Below are the code and all the weights of a small trained network. Each question names an input and a target symbol and asks about switching units off, where a switched-off unit gives its printed mean instead of its output.

import numpy as np


def w(rows, s, z=0):
    codes = np.array(rows[::2]) - 128.0
    scale = np.full(codes.shape[1], s)
    scale[-1] = z or s
    return codes * scale


def norm(h):
    return h / np.sqrt((h * h).mean(-1, keepdims=True) + 1e-5)


def softmax(a):
    e = np.exp(a - a.max(-1, keepdims=True))
    return e / e.sum(-1, keepdims=True)


def log_softmax(a):
    a = a - a.max(-1, keepdims=True)
    return a - np.log(np.exp(a).sum(-1, keepdims=True))


def net(x, mask):
    ids = ['αβγεζμξτφψω'.index(c) for c in x.split()]
    T = len(ids)
    res = E[ids] + P[:T]
    u = 0
    for l in range(2):
        r = norm(res)
        for j in range(3):
            rows = slice(4 * j, 4 * j + 4)
            q, k, v = (r @ M[l][rows].T for M in (Q, K, V))
            z = softmax(np.where(np.tri(T) > 0, q @ k.T / 4**0.5, -1e9)) @ v
            o = O[l][rows]
            res = res + np.where(mask[u + j], z, o[:, -1]) @ o[:, :-1]
        u += 3
    return log_softmax(norm(res)[-1] @ U[:, :-1].T + U[:, -1])


Q, K, V, O = {}, {}, {}, {}
E = w([
[187,81,139,192,119,86,148,158,49,205,87,177],'α',
[104,77,182,182,113,160,82,100,126,230,124,69],'β',
[125,124,145,117,172,70,101,119,98,61,91,122],'γ',
[95,144,19,145,139,186,101,77,86,114,118,137],'ε',
[146,169,125,130,98,94,111,133,125,102,65,74],'ζ',
[172,124,224,64,138,254,141,175,83,99,120,152],'μ',
[132,179,172,203,80,185,137,56,131,92,154,195],'ξ',
[116,47,145,134,103,227,153,188,147,75,86,80],'τ',
[129,175,175,34,96,112,93,58,99,184,159,148],'φ',
[62,116,121,94,113,86,151,125,115,119,71,158],'ψ',
[53,208,133,105,199,143,184,208,108,201,115,96],'ω',
],0.0024)
P = w([
[149,134,137,103,172,159,128,86,161,147,2,172],'0',
[115,145,144,130,126,139,57,145,147,136,86,180],'1',
[142,132,140,110,148,152,154,92,133,138,73,128],'2',
[105,142,138,135,104,139,74,144,117,134,108,141],'3',
[128,134,141,121,134,143,167,89,106,128,98,99],'4',
[100,137,141,140,89,127,87,150,96,127,138,122],'5',
[123,128,142,126,125,133,185,95,85,122,134,85],'6',
[96,128,141,145,91,125,106,154,82,119,170,110],'7',
[110,121,142,134,106,130,173,109,91,122,150,88],'8',
],0.003)
Q[0] = w([
[127,158,117,128,133,84,116,84,90,189,144,106],'0.h1',
[129,103,102,133,153,102,86,141,85,138,58,111],'0.h1',
[155,190,168,47,132,124,115,117,74,120,157,152],'0.h1',
[131,135,115,144,151,171,145,153,53,125,115,116],'0.h1',
[46,156,164,143,56,100,94,128,6,73,62,77],'0.h2',
[171,132,53,97,128,42,152,127,253,101,139,121],'0.h2',
[93,158,159,132,119,128,194,68,54,114,73,86],'0.h2',
[99,155,128,141,111,125,52,184,130,122,140,168],'0.h2',
[186,117,97,115,177,72,195,113,185,118,143,133],'0.h3',
[81,124,129,123,113,87,167,36,60,60,27,58],'0.h3',
[121,136,96,126,133,86,62,191,175,97,140,165],'0.h3',
[63,122,170,160,76,59,90,155,43,85,55,111],'0.h3',
],0.0067)
K[0] = w([
[116,170,111,133,124,65,127,80,116,214,165,116],'0.h1',
[135,67,54,126,101,64,113,149,65,128,124,88],'0.h1',
[156,220,164,23,127,111,135,105,87,109,162,158],'0.h1',
[128,122,105,154,112,168,206,173,50,106,184,100],'0.h1',
[116,108,143,142,121,122,199,128,17,103,227,64],'0.h2',
[139,112,148,130,221,121,71,137,118,98,77,176],'0.h2',
[103,101,137,137,61,122,113,174,73,112,222,100],'0.h2',
[182,102,141,99,172,142,212,58,141,134,87,95],'0.h2',
[144,141,98,169,71,75,42,195,86,141,31,181],'0.h3',
[82,133,113,150,49,120,124,169,38,110,228,80],'0.h3',
[162,151,64,140,132,94,194,58,119,133,1,99],'0.h3',
[140,111,128,143,96,114,221,124,34,126,194,86],'0.h3',
],0.0056)
V[0] = w([
[122,135,182,145,231,110,165,67,105,86,133,137],'0.h1',
[134,138,157,137,142,143,65,159,77,119,158,136],'0.h1',
[134,144,165,175,160,150,74,110,188,114,111,167],'0.h1',
[149,125,113,123,131,130,127,124,251,161,91,131],'0.h1',
[126,118,119,59,214,159,147,197,104,173,84,78],'0.h2',
[87,191,122,118,55,167,133,122,151,248,149,110],'0.h2',
[75,38,107,191,135,102,90,105,200,155,110,75],'0.h2',
[134,138,103,188,74,210,191,189,210,122,117,138],'0.h2',
[94,56,73,103,174,144,167,89,82,133,146,187],'0.h3',
[223,156,164,149,162,124,80,145,95,148,130,92],'0.h3',
[131,212,57,114,121,98,186,92,146,77,69,73],'0.h3',
[96,111,156,150,97,54,204,166,121,167,89,189],'0.h3',
],0.0027)
O[0] = w([
[107,117,108,131,18,110,95,164,139,154,113,136,193],'0.h1',
[159,120,100,111,152,135,175,95,161,122,88,123,159],'0.h1',
[124,117,116,129,67,104,206,113,99,124,119,67,250],'0.h1',
[92,128,138,161,113,118,134,117,60,97,153,80,79],'0.h1',
[130,105,109,108,67,94,254,107,129,143,186,104,201],'0.h2',
[186,113,109,132,175,89,117,167,233,120,179,180,255],'0.h2',
[200,144,126,124,104,149,112,197,52,146,162,166,33],'0.h2',
[121,96,146,107,213,107,109,120,77,78,214,136,8],'0.h2',
[180,174,100,161,152,94,161,99,115,129,100,64,128],'0.h3',
[57,93,107,133,77,134,138,182,127,137,127,145,135],'0.h3',
[150,91,152,91,174,170,218,65,142,130,85,136,214],'0.h3',
[177,123,79,87,99,160,102,127,137,146,166,56,87],'0.h3',
],0.0031,0.00089)
Q[1] = w([
[90,160,201,118,73,109,72,83,190,206,159,175],'1.h1',
[56,66,182,177,117,151,180,148,96,71,152,170],'1.h1',
[78,155,100,37,165,128,182,180,129,209,108,125],'1.h1',
[161,169,123,100,115,99,130,75,145,75,71,225],'1.h1',
[150,137,136,101,87,72,66,71,107,215,89,148],'1.h2',
[117,64,58,112,190,118,148,204,98,151,81,62],'1.h2',
[90,153,213,91,154,118,126,162,171,212,175,74],'1.h2',
[127,61,176,228,99,191,106,125,127,136,159,100],'1.h2',
[91,138,1,57,162,155,154,156,137,141,157,76],'1.h3',
[150,180,157,145,203,91,222,114,131,122,79,168],'1.h3',
[140,117,200,72,135,54,165,207,134,176,114,72],'1.h3',
[144,43,162,177,132,186,174,186,70,103,105,85],'1.h3',
],0.0076)
K[1] = w([
[121,120,110,155,120,147,92,196,246,146,105,193],'1.h1',
[78,100,177,105,161,145,124,133,68,117,169,188],'1.h1',
[135,89,105,110,59,135,232,98,193,145,163,133],'1.h1',
[87,123,159,141,171,135,112,88,173,132,8,112],'1.h1',
[141,125,86,166,91,139,120,160,176,172,61,167],'1.h2',
[160,121,110,117,75,101,207,109,36,144,156,112],'1.h2',
[162,115,126,134,103,102,159,175,230,121,205,148],'1.h2',
[140,151,147,141,156,123,64,188,51,123,181,160],'1.h2',
[75,179,17,68,150,130,151,161,102,139,132,73],'1.h3',
[158,159,160,123,206,91,206,123,129,124,77,182],'1.h3',
[136,96,214,62,148,97,151,205,145,193,118,84],'1.h3',
[161,2,121,171,139,155,166,195,103,82,81,84],'1.h3',
],0.0078)
V[1] = w([
[188,91,85,113,140,191,115,80,120,188,166,138],'1.h1',
[122,171,175,207,174,124,165,199,107,190,78,190],'1.h1',
[201,168,234,58,104,173,144,112,98,158,112,105],'1.h1',
[87,32,110,124,127,214,159,167,192,127,89,158],'1.h1',
[134,51,142,67,144,52,117,99,80,138,126,233],'1.h2',
[100,94,170,225,95,94,172,52,123,177,150,113],'1.h2',
[1,172,114,98,164,132,110,122,82,203,154,128],'1.h2',
[132,211,121,137,48,155,192,140,115,91,170,217],'1.h2',
[137,180,59,116,100,66,104,159,102,77,103,80],'1.h3',
[122,151,17,174,111,225,150,61,114,150,164,153],'1.h3',
[101,160,147,83,137,104,113,111,77,151,191,176],'1.h3',
[43,208,130,162,150,158,118,177,151,124,145,84],'1.h3',
],0.0033)
O[1] = w([
[138,122,185,120,51,59,97,123,109,105,74,135,82],'1.h1',
[171,111,109,135,212,75,219,115,109,78,143,95,163],'1.h1',
[122,119,155,99,175,54,66,116,207,140,164,163,251],'1.h1',
[170,126,185,139,149,153,80,211,111,48,174,59,182],'1.h1',
[190,171,83,124,69,138,91,106,224,132,149,44,119],'1.h2',
[229,91,85,219,121,131,53,130,81,128,139,183,245],'1.h2',
[185,233,186,152,166,80,119,111,101,209,91,97,142],'1.h2',
[87,198,115,153,185,164,61,35,105,20,93,145,143],'1.h2',
[137,179,174,162,189,166,141,92,141,118,173,93,74],'1.h3',
[120,107,72,137,191,127,3,109,102,43,92,164,197],'1.h3',
[121,125,87,162,109,117,133,71,186,147,49,105,54],'1.h3',
[184,104,119,100,143,108,177,61,90,101,99,117,103],'1.h3',
],0.0036,0.0022)
U = w([
[183,199,107,148,108,193,109,108,124,138,199,22,122],'α',
[114,128,70,166,186,156,59,80,97,58,106,190,188],'β',
[141,171,147,72,90,87,64,67,208,193,102,142,127],'γ',
[32,128,147,144,125,2,109,140,165,72,153,64,7],'ε',
[203,65,75,88,93,84,178,66,161,54,152,77,65],'ζ',
[83,115,39,173,105,211,167,171,217,156,103,93,203],'μ',
[132,85,209,51,135,206,135,201,132,72,159,139,190],'ξ',
[206,92,107,183,102,60,109,213,89,193,138,179,98],'τ',
[138,181,160,148,239,89,221,125,133,159,126,131,197],'φ',
[100,182,173,142,32,146,144,134,39,128,36,95,67],'ψ',
[24,90,86,91,129,135,174,106,86,199,177,229,83],'ω',
],0.0079,0.002)

Each question gives the input, a string of symbols that net reads in full, and the target symbol t.
The units are the heads (4 rows each of Q, K, V and O). Each row of codes is followed by its name. A weight is (code - 128) times the scale printed after its matrix; where a second scale follows, it is the last column's (O and U).
mask holds one flag per head, layer by layer. A switched-off head (its flag False) gives its mean, the last column of its rows in O, instead of its output. The means were averaged over made-up inputs and are rounded, as every weight is.
A unit's drop is (log p(t) with every unit on - log p(t) with that unit switched off) / (log p(t) with every unit on - log p(t) with every unit switched off).
The circuit of an input: a set's keep is (log p(t) with only the set's units on - log p(t) with every unit switched off) / (log p(t) with every unit on - log p(t) with every unit switched off). Starting from all 6 units, units are removed one at a time, each time the one whose removal leaves the highest keep (on an exact tie, the one counted first), for as long as the keep stays at least 0.8.
units of the circuit, in order: the units of the circuit, biggest drop first
most important unit: the unit with the biggest drop
which heads matter: for each layer, one digit per head in row order, 1 if its drop is at least 0.15 and else 0, layers parted by /
input ψ φ β α ψ, target α: units of the circuit, in order => (1.h3, 0.h3)
input β ψ ε ψ, target φ: which heads matter => 001 / 000
input γ ε β γ ε ε ζ ψ γ, target γ: units of the circuit, in order => (0.h3, 1.h1)
input τ φ ε φ, target ψ: most important unit => 0.h2
input ξ ε γ α ζ, target α: units of the circuit, in order => (1.h3, 0.h3)
input β φ μ ψ φ ζ, target μ: units of the circuit, in order => (0.h2, 1.h1, 0.h1)
input γ ε φ ε ξ φ, target ψ: which heads matter => 010 / 101
input γ ζ τ φ γ γ φ ζ γ, target ξ: units of the circuit, in order => (0.h3, 0.h1, 1.h1)
input ζ ζ φ ε ω γ, target ζ: units of the circuit, in order => (0.h2, 0.h3)
input β γ α ψ, target α: units of the circuit, in order => (0.h3, 1.h3)
input ζ ε ε ψ ψ, target γ: units of the circuit, in order => (0.h3, 1.h1, 1.h3)
input ε ε β ψ, target τ: which heads matter => 010 / 000
input ζ τ μ α ε τ β τ, target τ: units of the circuit, in order => (0.h2, 1.h2)
input ξ ζ α ω β, target τ: most important unit => 0.h2
input ζ φ ω ζ φ, target φ: units of the circuit, in order => (0.h2, 1.h1, 1.h2)
input γ β α ψ γ, target γ: units of the circuit, in order => (1.h1, 0.h3)
input α τ φ ξ ψ ε ζ ψ, target ξ: which heads matter => 001 / 100
input ε ε ξ τ ψ, target ω: units of the circuit, in order => (0.h2, 1.h1)
input ξ γ τ ζ ξ ξ ε γ τ, target ω: units of the circuit, in order => (1.h1, 0.h2)
input φ φ β ζ β γ β ξ ξ, target β: which heads matter => 010 / 000
input β ξ φ α φ, target ζ: units of the circuit, in order => (1.h1, 0.h2, 1.h2)
input φ α ε ψ γ μ μ ε φ, target ζ: most important unit => 1.h1
input ε φ ψ ψ φ, target α: which heads matter => 011 / 100
input ε ε ψ α ε ξ ψ ζ, target γ: units of the circuit, in order => (0.h3, 1.h1)
input α ζ γ, target ξ: which heads matter => 001 / 000
input ε ψ φ ω, target φ: which heads matter => 010 / 000
input ζ ψ ε ζ α ζ, target α: most important unit => 1.h3
input ζ φ β ξ τ ζ ξ, target ξ: which heads matter => 110 / 110
input ε γ ξ ξ φ ζ ζ, target ξ: which heads matter => 001 / 000
input γ φ ψ ψ γ γ ψ γ φ, target α: which heads matter => 010 / 100
